[[137 138]
 [115 131]
 [142 107]]
:
[[142 107]
 [115 131]
 [137 138]]

[[126 119 136 128 127]
 [123 123 136 126 132]
 [122 131 130 133 149]
 [120 124 139 131 139]]
:
[[126 119 136 128 127]
 [123 123 136 126 132]
 [120 124 139 131 139]
 [122 131 130 133 149]]

[[125 142 128 139 114]
 [141 126 130 132 152]
 [125 111 130 128 142]
 [128 144 129 140 117]
 [123 110 130 130 136]]
:
[[123 110 130 130 136]
 [125 111 130 128 142]
 [141 126 130 132 152]
 [125 142 128 139 114]
 [128 144 129 140 117]]

[[131 126 131 116 109 138 121 117 128 115]
 [108 123 122 135 109 127 113 113 144 146]
 [121 117 131 131 134 128 134 128 134 125]
 [139 109 105 125 118 105 148 110 118 117]
 [137 111 134 107 130 150 127 136 114 121]]
:
[[139 109 105 125 118 105 148 110 118 117]
 [137 111 134 107 130 150 127 136 114 121]
 [121 117 131 131 134 128 134 128 134 125]
 [108 123 122 135 109 127 113 113 144 146]
 [131 126 131 116 109 138 121 117 128 115]]

[[118 132 121 143 118 139 141 117 126]
 [146 114 147 141 129 125 140 138 137]
 [113 138 115 138 116 143 134 114 114]
 [141 120 138 122 139 119 133 144 140]
 [143 119 144 142 137 118 141 138 138]
 [138 123 138 142 139 116 143 134 139]
 [121 127 123 135 108 147 126 116 111]
 [137 111 144 124 118 142 125 140 141]
 [108 152 102 121 144 117 121 122 112]]
:
[[137 111 144 124 118 142 125 140 141]
 [146 114 147 141 129 125 140 138 137]
 [143 119 144 142 137 118 141 138 138]
 [141 120 138 122 139 119 133 144 140]
 [138 123 138 142 139 116 143 134 139]
 [121 127 123 135 108 147 126 116 111]
 [118 132 121 143 118 139 141 117 126]
 [113 138 115 138 116 143 134 114 114]
 [108 152 102 121 144 117 121 122 112]]

[[108 114 128 133]
 [132 128 127 137]
 [126 120 126 130]
 [140 158 112 109]]
:
[[108 114 128 133]
 [126 120 126 130]
 [132 128 127 137]
 [140 158 112 109]]
---
[[128 119 106 122]
 [142 127 157 148]
 [131 155 136 131]
 [129 154 131 127]]
:
[[128 119 106 122]
 [142 127 157 148]
 [129 154 131 127]
 [131 155 136 131]]

[[122 108 131 113 145]
 [124 110 131 112 147]
 [128 151 130 137 116]
 [116 126 127 112 112]
 [119 127 128 104 119]]
:
[[122 108 131 113 145]
 [124 110 131 112 147]
 [116 126 127 112 112]
 [119 127 128 104 119]
 [128 151 130 137 116]]

[[154 102 125]
 [108 132 116]
 [143 126 127]
 [106 136 127]
 [124 125 135]
 [125 113 123]]
:
[[154 102 125]
 [125 113 123]
 [124 125 135]
 [143 126 127]
 [108 132 116]
 [106 136 127]]

[[130 119 130 129 128]
 [104 137 106 108 110]
 [128 120 123 135 137]
 [118 131 115 124 126]
 [124 126 124 123 123]
 [127 123 127 127 127]
 [125 127 125 126 126]]
:
[[130 119 130 129 128]
 [128 120 123 135 137]
 [127 123 127 127 127]
 [124 126 124 123 123]
 [125 127 125 126 126]
 [118 131 115 124 126]
 [104 137 106 108 110]]

[[127 125 124 138 128 129 122 125 127 140 114 136 140 132 131]
 [126 124 126 113 131 138 113 117 149 115 111 109 114 129 133]]
:
[[126 124 126 113 131 138 113 117 149 115 111 109 114 129 133]
 [127 125 124 138 128 129 122 125 127 140 114 136 140 132 131]]

[[125 131 129 136 101 130 130 127 132 130 126 131 125 132 126]
 [140 119 131 123 123 140 135 130 135 130 128 132 139 127 140]
 [138 121 133 127 115 122 142 136 123 127 129 135 133 126 132]]
:
[[140 119 131 123 123 140 135 130 135 130 128 132 139 127 140]
 [138 121 133 127 115 122 142 136 123 127 129 135 133 126 132]
 [125 131 129 136 101 130 130 127 132 130 126 131 125 132 126]]
